Below are the code and all the weights of a small trained network. Each question names an input and a target symbol and asks about switching units off, where a switched-off unit gives its printed mean instead of its output.

import numpy as np


def w(rows, s, z=0):
    codes = np.array(rows[::2]) - 128.0
    scale = np.full(codes.shape[1], s)
    scale[-1] = z or s
    return codes * scale


def softmax(a):
    e = np.exp(a - a.max(-1, keepdims=True))
    return e / e.sum(-1, keepdims=True)


def log_softmax(a):
    a = a - a.max(-1, keepdims=True)
    return a - np.log(np.exp(a).sum(-1, keepdims=True))


def net(x, mask):
    ids = ['γδεζθμξπστφψω'.index(c) for c in x.split()]
    T = len(ids)
    res = E[ids] + P[:T]
    u = 0
    for l in range(2):
        r = res
        for j in range(3):
            rows = slice(3 * j, 3 * j + 3)
            q, k, v = (r @ M[l][rows].T for M in (Q, K, V))
            z = softmax(np.where(np.tri(T) > 0, q @ k.T / 3**0.5, -1e9)) @ v
            o = O[l][rows]
            res = res + np.where(mask[u + j], z, o[:, -1]) @ o[:, :-1]
        u += 3
    return log_softmax(res[-1] @ U[:, :-1].T + U[:, -1])


Q, K, V, O = {}, {}, {}, {}
E = w([
[169,174,197,98,142,96,178,80],'γ',
[155,177,121,229,102,142,101,129],'δ',
[64,224,99,133,182,137,76,76],'ε',
[135,112,157,233,121,127,139,80],'ζ',
[78,165,221,153,172,59,59,46],'θ',
[85,180,102,165,119,143,167,130],'μ',
[121,105,19,51,170,139,231,194],'ξ',
[133,183,167,146,102,55,101,167],'π',
[119,156,73,168,77,143,123,193],'σ',
[137,141,247,145,142,74,180,138],'τ',
[163,119,106,226,140,178,189,122],'φ',
[170,138,97,190,88,120,116,64],'ψ',
[106,149,20,147,69,137,140,115],'ω',
],0.015)
P = w([
[131,102,170,37,103,184,127,132],'0',
[131,151,122,135,116,94,160,148],'1',
[174,112,119,153,230,154,80,169],'2',
[85,183,153,125,60,207,156,140],'3',
[127,186,108,167,129,62,184,151],'4',
[181,111,133,145,252,145,81,170],'5',
[90,208,165,128,79,214,194,114],'6',
[132,198,102,170,149,41,204,140],'7',
],0.016)
Q[0] = w([
[134,230,149,227,26,174,199,124],'L0H1',
[59,157,62,146,126,89,121,108],'L0H1',
[154,198,127,179,182,79,130,139],'L0H1',
[161,137,62,142,216,65,116,137],'L0H2',
[175,26,208,16,241,101,32,194],'L0H2',
[109,224,168,151,24,121,198,165],'L0H2',
[133,173,176,164,108,238,149,116],'L0H3',
[41,40,198,98,191,234,6,156],'L0H3',
[174,93,111,119,220,53,50,255],'L0H3',
],0.0073)
K[0] = w([
[129,234,153,218,152,52,212,43],'L0H1',
[50,179,55,87,132,164,147,124],'L0H1',
[95,145,97,176,178,127,104,178],'L0H1',
[248,153,174,15,236,151,128,128],'L0H2',
[146,107,218,68,45,255,88,174],'L0H2',
[69,147,81,200,136,16,195,198],'L0H2',
[196,172,76,177,52,2,231,178],'L0H3',
[200,4,122,131,56,145,185,221],'L0H3',
[221,136,152,67,116,241,56,191],'L0H3',
],0.0068)
V[0] = w([
[58,85,24,129,60,102,68,135],'L0H1',
[115,180,139,117,129,15,243,104],'L0H1',
[222,112,198,75,123,155,112,76],'L0H1',
[107,100,145,24,175,10,94,79],'L0H2',
[136,162,90,145,225,104,19,203],'L0H2',
[189,150,75,73,8,79,74,64],'L0H2',
[165,1,114,106,80,189,120,165],'L0H3',
[208,112,185,169,43,84,211,251],'L0H3',
[74,64,196,126,159,152,90,61],'L0H3',
],0.0084)
O[0] = w([
[185,134,232,147,97,171,224,183,60],'L0H1',
[82,178,47,217,119,101,164,136,254],'L0H1',
[97,84,97,72,126,125,120,87,58],'L0H1',
[147,183,215,83,115,116,211,82,77],'L0H2',
[114,107,91,12,121,1,86,107,104],'L0H2',
[251,214,117,90,153,187,151,111,146],'L0H2',
[164,73,199,98,99,61,147,199,3],'L0H3',
[173,112,66,98,24,106,89,105,175],'L0H3',
[90,22,179,171,140,179,132,164,60],'L0H3',
],0.0085,0.0069)
Q[1] = w([
[70,153,148,110,2,114,186,126],'L1H1',
[186,124,95,126,235,74,100,144],'L1H1',
[47,155,127,148,151,191,120,103],'L1H1',
[28,139,139,110,61,161,139,116],'L1H2',
[142,126,125,187,63,45,171,176],'L1H2',
[143,153,153,80,50,144,92,176],'L1H2',
[152,97,135,206,149,33,211,122],'L1H3',
[207,93,103,197,246,131,114,196],'L1H3',
[65,234,96,107,129,99,149,159],'L1H3',
],0.0078)
K[1] = w([
[15,238,92,207,133,84,212,90],'L1H1',
[229,67,189,71,100,80,90,139],'L1H1',
[205,126,105,183,232,93,94,90],'L1H1',
[124,227,144,187,120,56,100,136],'L1H2',
[164,94,49,83,167,71,198,195],'L1H2',
[123,150,176,138,84,102,96,157],'L1H2',
[58,186,216,66,132,127,40,123],'L1H3',
[163,116,150,113,112,178,3,70],'L1H3',
[131,190,133,196,170,75,100,95],'L1H3',
],0.007)
V[1] = w([
[165,36,149,150,125,149,111,111],'L1H1',
[45,126,196,2,103,99,132,94],'L1H1',
[100,130,131,106,49,118,249,158],'L1H1',
[120,118,186,94,96,173,170,56],'L1H2',
[119,166,35,54,125,200,167,179],'L1H2',
[59,96,109,42,170,165,160,141],'L1H2',
[92,94,151,180,75,46,81,155],'L1H3',
[107,124,85,54,114,158,182,245],'L1H3',
[161,66,169,88,98,86,121,105],'L1H3',
],0.0091)
O[1] = w([
[118,170,91,222,96,129,114,193,75],'L1H1',
[174,151,136,164,156,134,77,1,5],'L1H1',
[7,162,199,121,175,134,127,34,102],'L1H1',
[42,159,123,113,112,158,147,129,87],'L1H2',
[116,51,126,83,142,137,180,98,197],'L1H2',
[91,102,69,123,97,102,225,63,83],'L1H2',
[73,141,184,122,72,136,65,83,107],'L1H3',
[70,194,44,63,212,114,68,225,77],'L1H3',
[140,149,123,107,76,91,141,147,11],'L1H3',
],0.0088,0.015)
U = w([
[183,255,92,86,46,111,175,110,121],'γ',
[80,71,167,128,184,162,108,159,164],'δ',
[143,208,126,151,199,149,156,156,4],'ε',
[76,91,111,132,96,81,115,169,109],'ζ',
[96,180,90,167,81,126,99,115,61],'θ',
[150,97,214,173,70,140,158,146,153],'μ',
[87,130,179,155,131,128,142,118,171],'ξ',
[203,91,152,96,177,145,124,106,167],'π',
[114,80,76,100,83,73,176,108,160],'σ',
[196,37,150,62,98,113,121,163,194],'τ',
[163,121,67,83,134,95,88,152,98],'φ',
[185,148,183,91,84,173,197,162,65],'ψ',
[106,176,124,110,173,24,112,146,236],'ω',
],0.0083,0.0036)

Each question gives the input, a string of symbols that net reads in full, and the target symbol t.
The units are the heads (3 rows each of Q, K, V and O). Each row of codes is followed by its name. A weight is (code - 128) times the scale printed after its matrix; where a second scale follows, it is the last column's (O and U).
mask holds one flag per head, layer by layer. A switched-off head (its flag False) gives its mean, the last column of its rows in O, instead of its output. The means were averaged over made-up inputs and are rounded, as every weight is.
A unit's drop is (log p(t) with every unit on - log p(t) with that unit switched off) / (log p(t) with every unit on - log p(t) with every unit switched off).
The circuit of an input: a set's keep is (log p(t) with only the set's units on - log p(t) with every unit switched off) / (log p(t) with every unit on - log p(t) with every unit switched off). Starting from all 6 units, units are removed one at a time, each time the one whose removal leaves the highest keep (on an exact tie, the one counted first), for as long as the keep stays at least 0.8.
units of the circuit, in order: the units of the circuit, biggest drop first
unit that matters most: the unit with the biggest drop
which heads matter: for each layer, one digit per head in row order, 1 if its drop is at least 0.15 and else 0, layers parted by /
input ω ψ θ σ ξ ψ ε π, target ε: unit that matters most	L0H3
input π π π θ π ε, target π: which heads matter	000 / 100
input ζ φ σ ζ ψ ψ, target θ: units of the circuit, in order	(L0H3, L1H1, L1H2, L0H1)
input ψ π π θ σ, target μ: units of the circuit, in order	(L1H3, L0H3)
input ζ φ ζ ψ θ μ, target θ: units of the circuit, in order	(L0H3, L0H1, L1H1, L1H2)
input δ π ψ ε σ φ μ γ, target ε: which heads matter	101 / 000
input φ ζ φ π ψ ψ, target ζ: units of the circuit, in order	(L0H3, L0H2, L1H1)
input ζ σ ζ ξ, target φ: units of the circuit, in order	(L0H1, L1H3, L0H3)
input π ε π, target π: which heads matter	010 / 100
input ζ φ ξ δ ψ ζ, target θ: units of the circuit, in order	(L0H1, L0H3, L1H1, L1H2)
input ψ ψ δ ε σ, target ε: which heads matter	101 / 001
input ζ ψ ψ π π π δ δ, target θ: units of the circuit, in order	(L0H3, L1H3, L0H1)
input θ ψ δ γ φ σ ψ φ, target μ: which heads matter	001 / 011
input θ σ σ ζ γ, target μ: units of the circuit, in order	(L1H3, L0H3)
input τ μ ζ ψ ψ δ π τ, target ξ: units of the circuit, in order	(L0H2, L1H3, L0H1)
input π ω ψ π σ, target τ: which heads matter	010 / 010
input μ θ ψ γ γ, target μ: units of the circuit, in order	(L1H3)
input ξ π τ, target ξ: which heads matter	011 / 100
input φ ζ γ μ ζ μ, target ζ: which heads matter	011 / 100
input τ θ ω σ, target ξ: which heads matter	011 / 101
input δ φ μ μ δ τ δ σ, target τ: unit that matters most	L1H2
input ψ ψ γ δ ε ζ ζ δ, target ε: which heads matter	101 / 001
input δ φ ψ π μ γ ξ, target δ: units of the circuit, in order	(L1H3, L0H1, L1H1)
input φ ε ζ, target ζ: which heads matter	011 / 101
input μ ξ σ σ ζ, target σ: which heads matter	000 / 010
input ζ π ψ ε ε σ ε, target π: units of the circuit, in order	(L1H1, L1H3, L0H3)
input ψ μ ε ζ π, target ε: which heads matter	101 / 000
input π ε φ π δ ζ μ ζ, target ε: units of the circuit, in order	(L0H3)
input δ μ ζ ζ, target δ: which heads matter	100 / 101
